Below are the code and all the weights of a small trained network. Each question names an input and a target symbol and asks about switching units off, where a switched-off unit gives its printed mean instead of its output.

import numpy as np


def w(rows, s, z=0):
    codes = np.array(rows[::2]) - 128.0
    scale = np.full(codes.shape[1], s)
    scale[-1] = z or s
    return codes * scale


def f(y):
    return y / 2 * (1 + np.tanh(0.7978845608 * (y + 0.044715 * y**3)))


def softmax(a):
    e = np.exp(a - a.max(-1, keepdims=True))
    return e / e.sum(-1, keepdims=True)


def log_softmax(a):
    a = a - a.max(-1, keepdims=True)
    return a - np.log(np.exp(a).sum(-1, keepdims=True))


def net(x, mask):
    ids = ['ΘΞΩβζλστ'.index(c) for c in x.split()]
    T = len(ids)
    res = E[ids] + P[:T]
    r = res
    for j in range(2):
        rows = slice(2 * j, 2 * j + 2)
        q, k, v = (r @ M[0][rows].T for M in (Q, K, V))
        z = softmax(np.where(np.tri(T) > 0, q @ k.T / 2**0.5, -1e9)) @ v
        o = O[0][rows]
        res = res + np.where(mask[j], z, o[:, -1]) @ o[:, :-1]
    y = f(res @ A[0][:, :-1].T + A[0][:, -1])
    res = res + np.where(mask[2:10], y, B[0][:, -1]) @ B[0][:, :-1]
    return log_softmax(res[-1] @ U[:, :-1].T + U[:, -1])


Q, K, V, O, A, B = {}, {}, {}, {}, {}, {}
E = w([
[93,179,145,131,205],'Θ',
[77,19,100,21,145],'Ξ',
[138,202,244,187,157],'Ω',
[136,181,92,171,40],'β',
[178,83,175,87,55],'ζ',
[1,80,143,50,197],'λ',
[35,125,109,149,215],'σ',
[106,129,203,1,142],'τ',
],0.012)
P = w([
[125,177,48,244,254],'0',
[127,162,194,34,171],'1',
[120,131,168,58,154],'2',
[128,127,158,34,151],'3',
[118,135,146,37,146],'4',
[142,158,131,33,142],'5',
[117,149,131,44,144],'6',
[122,169,131,61,160],'7',
[115,167,135,46,149],'8',
[102,199,108,92,165],'9',
[118,197,137,60,160],'10',
],0.0083)
Q[0] = w([
[199,88,104,183,89],'H1',
[138,49,132,198,35],'H1',
[130,203,51,21,254],'H2',
[174,176,160,190,43],'H2',
],0.0092)
K[0] = w([
[155,76,117,56,57],'H1',
[135,125,153,52,147],'H1',
[182,61,45,255,187],'H2',
[16,222,157,71,75],'H2',
],0.0086)
V[0] = w([
[86,227,103,142,109],'H1',
[217,240,71,146,95],'H1',
[85,254,184,103,163],'H2',
[138,104,31,211,192],'H2',
],0.0091)
O[0] = w([
[169,83,59,121,120,206],'H1',
[119,125,66,65,75,104],'H1',
[245,55,56,133,190,248],'H2',
[50,11,128,146,4,254],'H2',
],0.011,0.0062)
A[0] = w([
[150,36,194,109,99,76],'N1',
[94,114,180,200,2,18],'N2',
[137,86,233,82,144,253],'N3',
[215,176,189,167,128,140],'N4',
[134,95,65,137,19,126],'N5',
[164,51,184,101,189,91],'N6',
[128,161,116,9,102,193],'N7',
[63,82,172,155,66,97],'N8',
],0.0093,0.006)
B[0] = w([
[129,39,143,127,182,230],'N1',
[172,160,139,1,246,182],'N2',
[68,119,20,187,132,231],'N3',
[122,69,192,139,39,182],'N4',
[181,119,191,95,121,253],'N5',
[134,160,115,77,138,201],'N6',
[81,139,172,149,140,198],'N7',
[139,195,199,153,130,236],'N8',
],0.0096,0.011)
U = w([
[129,85,151,109,31,149],'Θ',
[207,108,162,115,211,25],'Ξ',
[126,169,149,82,162,152],'Ω',
[95,115,86,124,66,254],'β',
[170,17,90,171,42,89],'ζ',
[174,106,11,2,82,101],'λ',
[167,151,28,58,230,122],'σ',
[138,61,50,167,151,168],'τ',
],0.0083,0.0055)

Each question gives the input, a string of symbols that net reads in full, and the target symbol t.
The units are the heads (2 rows each of Q, K, V and O) and the neurons (one row each of A and B). Each row of codes is followed by its name. A weight is (code - 128) times the scale printed after its matrix; where a second scale follows, it is the last column's (O, A, B and U).
mask holds one flag per unit, heads first, then neurons. A switched-off unit (its flag False) gives its mean, the last column of its rows in O or B, instead of its output. The means were averaged over made-up inputs and are rounded, as every weight is.
A unit's drop is (log p(t) with every unit on - log p(t) with that unit switched off) / (log p(t) with every unit on - log p(t) with every unit switched off).
unit that matters most: the unit with the biggest drop
k most important neurons: the k neurons with the biggest drops, biggest first
heads that matter: for each layer, one digit per head in row order, 1 if its drop is at least 0.15 and else 0, layers parted by /
drop of u: that unit's drop, to one decimal
input τ τ λ τ Ω Θ, target σ: heads that matter -> 01
input σ τ λ σ Θ λ σ σ τ σ, target Ξ: heads that matter -> 01
input β β τ τ Θ, target Θ: heads that matter -> 11
input ζ ζ λ Ω σ, target β: heads that matter -> 01
input ζ τ Θ τ Ω β τ λ β Θ, target β: heads that matter -> 01
input Ω τ Θ λ λ, target λ: heads that matter -> 11
input λ Ω Θ τ Ξ τ Θ τ Ξ, target τ: heads that matter -> 10
input σ τ τ τ β λ τ λ β Θ, target Ξ: heads that matter -> 01
input Ξ τ τ, target Ω: most important neuron -> [N2]
input σ λ Ω Θ Ξ Ω λ Ξ, target Ξ: 4 most important neurons -> [N2 N8 N5 N1]
input ζ τ σ σ, target β: 2 most important neurons -> [N2 N1]
input λ Ω Ω τ λ Θ, target τ: 3 most important neurons -> [N2 N5 N4]
input τ τ λ τ β β Ξ τ β Θ, target σ: 2 most important neurons -> [N4 N5]
input λ ζ σ λ τ, target τ: unit that matters most -> N3
input τ λ Θ σ τ Ξ, target σ: 2 most important neurons -> [N4 N6]
input σ ζ Θ σ, target Ξ: 2 most important neurons -> [N2 N8]
input τ Ξ β τ τ τ β, target Ξ: 2 most important neurons -> [N3 N4]
input Ξ Ω Θ λ, target Ω: 2 most important neurons -> [N2 N8]
input λ σ λ Ω Θ, target τ: 2 most important neurons -> [N2 N5]
input σ Θ Θ λ σ σ Ξ, target Ξ: 2 most important neurons -> [N2 N8]
input β Ξ λ Θ Ξ β λ λ β Θ Θ, target Θ: 2 most important neurons -> [N5 N3]
input τ λ τ σ τ, target σ: drop of N6 -> 0.3
input τ λ ζ β σ Ω Θ Θ Ω Θ τ, target σ: drop of H2 -> 0.9
